Here is a tiny trained network, its code and every weight. The questions are about switching its units off for an input and a target symbol, where a switched-off unit gives its printed mean instead of its output.

import numpy as np


def w(rows, s, z=0):
    codes = np.array(rows[::2]) - 128.0
    scale = np.full(codes.shape[1], s)
    scale[-1] = z or s
    return codes * scale


def norm(h):
    return h / np.sqrt((h * h).mean(-1, keepdims=True) + 1e-5)


def f(y):
    return y / 2 * (1 + np.tanh(0.7978845608 * (y + 0.044715 * y**3)))


def softmax(a):
    e = np.exp(a - a.max(-1, keepdims=True))
    return e / e.sum(-1, keepdims=True)


def log_softmax(a):
    a = a - a.max(-1, keepdims=True)
    return a - np.log(np.exp(a).sum(-1, keepdims=True))


def net(x, mask):
    ids = ['δηθμφψω'.index(c) for c in x.split()]
    T = len(ids)
    res = E[ids] + P[:T]
    u = 0
    for l in range(3):
        r = norm(res)
        for j in range(2):
            rows = slice(2 * j, 2 * j + 2)
            q, k, v = (r @ M[l][rows].T for M in (Q, K, V))
            z = softmax(np.where(np.tri(T) > 0, q @ k.T / 2**0.5, -1e9)) @ v
            o = O[l][rows]
            res = res + np.where(mask[u + j], z, o[:, -1]) @ o[:, :-1]
        u += 2
        y = f(norm(res) @ A[l][:, :-1].T + A[l][:, -1])
        res = res + np.where(mask[u : u + 8], y, B[l][:, -1]) @ B[l][:, :-1]
        u += 8
    return log_softmax(norm(res)[-1] @ U[:, :-1].T + U[:, -1])


Q, K, V, O, A, B = {}, {}, {}, {}, {}, {}
E = w([
[125,115,86],'δ',
[113,25,108],'η',
[126,181,38],'θ',
[153,206,41],'μ',
[123,95,63],'φ',
[134,254,221],'ψ',
[120,123,95],'ω',
],0.0057)
P = w([
[57,116,111],'0',
[180,97,134],'1',
[91,181,160],'2',
[74,213,248],'3',
[91,163,169],'4',
[223,3,107],'5',
[113,108,162],'6',
[164,118,102],'7',
[89,197,174],'8',
[182,139,80],'9',
[85,175,157],'10',
[153,85,70],'11',
],0.0039)
Q[0] = w([
[141,49,151],'L0H0',
[35,251,87],'L0H0',
[181,80,186],'L0H1',
[5,169,147],'L0H1',
],0.0034)
K[0] = w([
[220,253,120],'L0H0',
[35,108,80],'L0H0',
[207,93,117],'L0H1',
[93,183,204],'L0H1',
],0.0044)
V[0] = w([
[152,136,183],'L0H0',
[186,210,193],'L0H0',
[189,87,79],'L0H1',
[252,85,135],'L0H1',
],0.0042)
O[0] = w([
[99,84,93,35],'L0H0',
[2,130,59,5],'L0H0',
[119,87,95,132],'L0H1',
[136,98,55,14],'L0H1',
],0.004,0.002)
A[0] = w([
[180,215,146,166],'L0N0',
[162,55,68,132],'L0N1',
[202,155,3,227],'L0N2',
[195,132,30,167],'L0N3',
[59,102,248,104],'L0N4',
[117,42,113,2],'L0N5',
[51,174,81,29],'L0N6',
[127,130,168,184],'L0N7',
],0.0036,0.00045)
B[0] = w([
[180,53,157,217],'L0N0',
[61,123,158,168],'L0N1',
[113,2,174,252],'L0N2',
[108,22,119,212],'L0N3',
[123,143,95,144],'L0N4',
[70,129,134,116],'L0N5',
[140,135,164,120],'L0N6',
[149,176,103,139],'L0N7',
],0.0042,0.0017)
Q[1] = w([
[95,107,118],'L1H0',
[39,93,215],'L1H0',
[187,163,236],'L1H1',
[253,204,30],'L1H1',
],0.0035)
K[1] = w([
[154,144,112],'L1H0',
[139,50,166],'L1H0',
[102,106,1],'L1H1',
[68,115,158],'L1H1',
],0.0064)
V[1] = w([
[205,157,126],'L1H0',
[2,94,85],'L1H0',
[154,156,129],'L1H1',
[98,128,232],'L1H1',
],0.0058)
O[1] = w([
[170,100,162,196],'L1H0',
[107,222,104,4],'L1H0',
[154,168,146,148],'L1H1',
[1,92,213,124],'L1H1',
],0.0071,0.0028)
A[1] = w([
[72,184,3,240],'L1N0',
[112,154,203,70],'L1N1',
[72,117,178,153],'L1N2',
[162,87,199,205],'L1N3',
[131,17,233,197],'L1N4',
[236,15,3,199],'L1N5',
[215,170,131,124],'L1N6',
[93,110,14,255],'L1N7',
],0.0041,0.0014)
B[1] = w([
[136,120,186,117],'L1N0',
[147,171,137,126],'L1N1',
[216,134,138,137],'L1N2',
[127,94,67,199],'L1N3',
[144,119,34,246],'L1N4',
[3,95,105,252],'L1N5',
[88,121,65,150],'L1N6',
[63,157,201,145],'L1N7',
],0.0046,0.0037)
Q[2] = w([
[203,96,54],'L2H0',
[89,176,187],'L2H0',
[99,3,82],'L2H1',
[62,46,116],'L2H1',
],0.0048)
K[2] = w([
[61,161,254],'L2H0',
[191,130,135],'L2H0',
[102,68,126],'L2H1',
[134,97,178],'L2H1',
],0.0067)
V[2] = w([
[236,49,13],'L2H0',
[82,31,238],'L2H0',
[165,82,254],'L2H1',
[98,157,21],'L2H1',
],0.0059)
O[2] = w([
[226,102,33,254],'L2H0',
[158,1,226,175],'L2H0',
[177,93,117,130],'L2H1',
[61,187,109,137],'L2H1',
],0.006,0.0037)
A[2] = w([
[95,41,148,149],'L2N0',
[185,144,157,89],'L2N1',
[114,92,128,179],'L2N2',
[123,45,56,93],'L2N3',
[192,107,98,141],'L2N4',
[111,52,150,220],'L2N5',
[254,134,82,87],'L2N6',
[89,124,189,9],'L2N7',
],0.0063,0.0013)
B[2] = w([
[55,117,136,216],'L2N0',
[128,142,200,128],'L2N1',
[81,85,125,167],'L2N2',
[55,110,206,252],'L2N3',
[110,192,222,190],'L2N4',
[3,99,109,222],'L2N5',
[191,149,218,210],'L2N6',
[160,182,179,109],'L2N7',
],0.0041,0.0034)
U = w([
[238,45,101,62],'δ',
[91,174,210,88],'η',
[146,196,7,254],'θ',
[150,175,3,248],'μ',
[196,72,127,68],'φ',
[89,131,198,36],'ψ',
[138,85,137,203],'ω',
],0.0059,0.00095)

Each question gives the input, a string of symbols that net reads in full, and the target symbol t.
The units are the heads (2 rows each of Q, K, V and O) and the neurons (one row each of A and B). Each row of codes is followed by its name. A weight is (code - 128) times the scale printed after its matrix; where a second scale follows, it is the last column's (O, A, B and U).
mask holds one flag per unit, layer by layer, with each layer's heads first. A switched-off unit (its flag False) gives its mean, the last column of its rows in O or B, instead of its output. The means were averaged over made-up inputs and are rounded, as every weight is.
A unit's drop is (log p(t) with every unit on - log p(t) with that unit switched off) / (log p(t) with every unit on - log p(t) with every unit switched off).
The circuit of an input: a set's keep is (log p(t) with only the set's units on - log p(t) with every unit switched off) / (log p(t) with every unit on - log p(t) with every unit switched off). Starting from the 12 units with the biggest drops (on a tie, the unit counted first), units are removed one at a time, each time the one whose removal leaves the highest keep (on an exact tie, the one counted first), for as long as the keep stays at least 0.8.
units of the circuit, in order: the units of the circuit, biggest drop first
k most important neurons: the k neurons with the biggest drops, biggest first
top k neurons in layer l: the k neurons of layer l with the biggest drops, biggest first
heads that matter: for each layer, one digit per head in row order, 1 if its drop is at least 0.15 and else 0, layers parted by /
drop of u: that unit's drop, to one decimal
input μ ψ ψ, target θ: units of the circuit, in order -> (L1H1, L2H0)
input ψ ω ψ φ ω μ μ μ δ, target η: top neuron in layer 1 -> (L1N4)
input θ δ δ μ, target θ: heads that matter -> 00 / 01 / 10
input μ η φ μ η φ θ θ δ, target θ: heads that matter -> 01 / 11 / 11
input ψ μ ψ θ φ φ ψ η φ, target η: top 2 neurons in layer 1 -> (L1N4, L1N5)
input θ ω ω, target μ: units of the circuit, in order -> (L1H1, L2H0)
input ψ μ θ μ ψ φ δ, target η: heads that matter -> 10 / 10 / 00
input ψ μ ψ ω δ φ φ δ μ, target η: heads that matter -> 10 / 00 / 10
input θ δ η, target μ: units of the circuit, in order -> (L1H1, L2H0, L1H0)
input θ μ ψ ω δ θ η, target μ: 2 most important neurons -> (L0N2, L0N1)
input θ ω δ φ φ, target θ: 2 most important neurons -> (L0N2, L0N3)
input θ φ η, target θ: heads that matter -> 10 / 11 / 10
input ψ ω μ ω ω η ψ ω η, target η: heads that matter -> 10 / 10 / 00
input μ μ θ ψ μ ω ψ, target θ: heads that matter -> 10 / 01 / 10
input ψ ω δ ω η, target η: heads that matter -> 10 / 10 / 10
input ψ ω μ ω θ ψ μ ψ φ, target η: 2 most important neurons -> (L1N4, L1N0)
input θ μ μ ψ ω θ δ, target μ: heads that matter -> 00 / 01 / 10
input μ ψ ω ω φ φ δ, target θ: heads that matter -> 10 / 01 / 10
input ω ψ θ η θ ψ μ μ θ, target δ: top neuron in layer 0 -> (L0N1)
input ψ η φ μ ψ δ ω η μ, target η: top neuron in layer 0 -> (L0N0)
input θ θ ψ φ, target θ: drop of L1H1 -> 0.6
input ψ ψ ω ω φ ψ η δ μ δ θ, target η: drop of L0H0 -> 0.8
input ω ω δ ω θ φ ω μ μ, target δ: drop of L0H0 -> 1.1
